Below is a small trained network, with its code and all its weights. Each question gives an input and a target symbol and asks what happens when units are switched off, that is, made to give their printed mean instead of their output.

import numpy as np


def w(rows, s, z=0):
    codes = np.array(rows[::2]) - 128.0
    scale = np.full(codes.shape[1], s)
    scale[-1] = z or s
    return codes * scale


def f(y):
    return np.maximum(y, 0)


def softmax(a):
    e = np.exp(a - a.max(-1, keepdims=True))
    return e / e.sum(-1, keepdims=True)


def log_softmax(a):
    a = a - a.max(-1, keepdims=True)
    return a - np.log(np.exp(a).sum(-1, keepdims=True))


def net(x, mask):
    ids = ['ΘΛΠΩαδεημστ'.index(c) for c in x.split()]
    T = len(ids)
    res = E[ids] + P[:T]
    r = res
    for j in range(3):
        rows = slice(4 * j, 4 * j + 4)
        q, k, v = (r @ M[0][rows].T for M in (Q, K, V))
        z = softmax(np.where(np.tri(T) > 0, q @ k.T / 4**0.5, -1e9)) @ v
        o = O[0][rows]
        res = res + np.where(mask[j], z, o[:, -1]) @ o[:, :-1]
    y = f(res @ A[0][:, :-1].T + A[0][:, -1])
    res = res + np.where(mask[3:7], y, B[0][:, -1]) @ B[0][:, :-1]
    return log_softmax(res[-1] @ U[:, :-1].T + U[:, -1])


Q, K, V, O, A, B = {}, {}, {}, {}, {}, {}
E = w([
[156,81,132],'Θ',
[171,106,105],'Λ',
[203,39,95],'Π',
[74,92,139],'Ω',
[160,72,105],'α',
[194,82,116],'δ',
[128,147,202],'ε',
[90,115,121],'η',
[154,44,147],'μ',
[130,95,112],'σ',
[134,145,1],'τ',
],0.021)
P = w([
[120,227,155],'0',
[119,194,145],'1',
[112,190,109],'2',
[103,151,112],'3',
[115,159,74],'4',
[83,128,88],'5',
[114,107,60],'6',
[94,142,33],'7',
[57,66,69],'8',
[161,62,5],'9',
[1,138,7],'10',
[128,71,5],'11',
],0.0094)
Q[0] = w([
[176,219,147],'head 0',
[134,76,95],'head 0',
[105,53,95],'head 0',
[156,46,67],'head 0',
[162,186,137],'head 1',
[102,133,43],'head 1',
[176,130,167],'head 1',
[177,124,62],'head 1',
[181,212,157],'head 2',
[181,120,169],'head 2',
[155,8,173],'head 2',
[112,137,116],'head 2',
],0.015)
K[0] = w([
[112,151,199],'head 0',
[75,112,52],'head 0',
[103,109,20],'head 0',
[15,99,1],'head 0',
[139,141,231],'head 1',
[182,36,185],'head 1',
[63,167,108],'head 1',
[79,49,152],'head 1',
[220,121,70],'head 2',
[169,56,141],'head 2',
[73,39,237],'head 2',
[115,152,125],'head 2',
],0.011)
V[0] = w([
[170,166,77],'head 0',
[186,127,247],'head 0',
[1,50,157],'head 0',
[153,131,175],'head 0',
[197,246,83],'head 1',
[170,144,105],'head 1',
[133,217,203],'head 1',
[25,191,136],'head 1',
[162,135,115],'head 2',
[110,83,150],'head 2',
[191,90,68],'head 2',
[163,91,159],'head 2',
],0.012)
O[0] = w([
[121,113,160,175],'head 0',
[60,71,109,1],'head 0',
[186,197,69,113],'head 0',
[98,105,112,77],'head 0',
[254,111,153,82],'head 1',
[158,104,141,136],'head 1',
[206,139,54,48],'head 1',
[136,220,141,54],'head 1',
[117,117,143,117],'head 2',
[105,149,96,148],'head 2',
[76,148,158,129],'head 2',
[85,119,100,129],'head 2',
],0.017,0.015)
A[0] = w([
[56,134,185,105],'neuron 0',
[62,220,196,138],'neuron 1',
[149,157,236,1],'neuron 2',
[221,1,4,64],'neuron 3',
],0.0066,0.0053)
B[0] = w([
[162,124,127,254],'neuron 0',
[192,116,124,234],'neuron 1',
[35,152,61,254],'neuron 2',
[122,156,3,172],'neuron 3',
],0.013,0.0089)
U = w([
[114,112,87,11],'Θ',
[179,78,101,118],'Λ',
[134,79,142,104],'Π',
[99,175,81,160],'Ω',
[137,105,129,160],'α',
[142,81,88,143],'δ',
[140,111,69,49],'ε',
[154,127,98,80],'η',
[11,157,87,67],'μ',
[137,119,122,176],'σ',
[148,159,179,253],'τ',
],0.011,0.0045)

Each question gives the input, a string of symbols that net reads in full, and the target symbol t.
The units are the heads (4 rows each of Q, K, V and O) and the neurons (one row each of A and B). Each row of codes is followed by its name. A weight is (code - 128) times the scale printed after its matrix; where a second scale follows, it is the last column's (O, A, B and U).
mask holds one flag per unit, heads first, then neurons. A switched-off unit (its flag False) gives its mean, the last column of its rows in O or B, instead of its output. The means were averaged over made-up inputs and are rounded, as every weight is.
A unit's drop is (log p(t) with every unit on - log p(t) with that unit switched off) / (log p(t) with every unit on - log p(t) with every unit switched off).
The circuit of an input: a set's keep is (log p(t) with only the set's units on - log p(t) with every unit switched off) / (log p(t) with every unit on - log p(t) with every unit switched off). Starting from all 7 units, units are removed one at a time, each time the one whose removal leaves the highest keep (on an exact tie, the one counted first), for as long as the keep stays at least 0.8.
units of the circuit, in order: the units of the circuit, biggest drop first
unit that matters most: the unit with the biggest drop
k most important neurons: the k neurons with the biggest drops, biggest first
which heads matter: for each layer, one digit per head in row order, 1 if its drop is at least 0.15 and else 0, layers parted by /
input Π μ μ τ μ μ η, target τ: unit that matters most	head 0
input μ Ω μ α, target μ: which heads matter	110
input μ μ τ τ Ω τ Π Ω μ μ ε Π, target Π: which heads matter	110
input Π δ μ Ω Π Ω, target Π: which heads matter	010
input ε μ ε Π Θ δ Λ σ τ, target τ: which heads matter	100
input μ μ τ Ω Ω δ Π Ω Θ μ μ, target Π: which heads matter	010
input μ Ω ε, target Ω: 2 most important neurons	neuron 2; neuron 1
input Ω Ω Ω, target Ω: units of the circuit, in order	head 0; head 1
input δ μ μ Ω μ μ σ μ Θ, target μ: which heads matter	111
input η Λ α μ μ, target μ: which heads matter	101
input μ η ε μ Π, target μ: units of the circuit, in order	head 0; head 1
input μ δ δ δ, target δ: 3 most important neurons	neuron 2; neuron 3; neuron 0
input μ Λ Ω Ω σ, target Ω: 2 most important neurons	neuron 1; neuron 0
input α Π μ τ δ τ Ω Θ μ Π Π Ω, target Π: 2 most important neurons	neuron 0; neuron 1
input δ η Ω μ Ω Ω δ μ Ω Ω, target Ω: units of the circuit, in order	head 0
input ε δ Ω, target δ: units of the circuit, in order	head 1; head 0
input μ μ ε α τ δ ε δ μ Ω τ σ, target τ: 2 most important neurons	neuron 1; neuron 3
input α ε Θ ε μ, target ε: which heads matter	111
input Ω η Ω μ μ ε α Ω μ τ δ Θ, target τ: which heads matter	100
input Ω Ω μ μ μ Ω μ, target Ω: most important neuron	neuron 2
input μ Ω μ Θ Θ μ Ω μ τ δ μ Λ, target τ: 2 most important neurons	neuron 3; neuron 1
input μ μ δ μ μ μ σ Ω μ Λ, target μ: which heads matter	010
input τ ε δ μ, target τ: which heads matter	110
input Π μ μ ε, target μ: which heads matter	101
input ε τ η Ω Θ η Ω ε Λ Π Π, target Π: units of the circuit, in order	head 1; head 0
input Π Ω Π α Ω α μ μ δ μ Ω Π, target Ω: which heads matter	100
input μ Θ Π Θ Ω δ, target Ω: 2 most important neurons	neuron 1; neuron 0
input μ μ δ, target μ: units of the circuit, in order	head 0
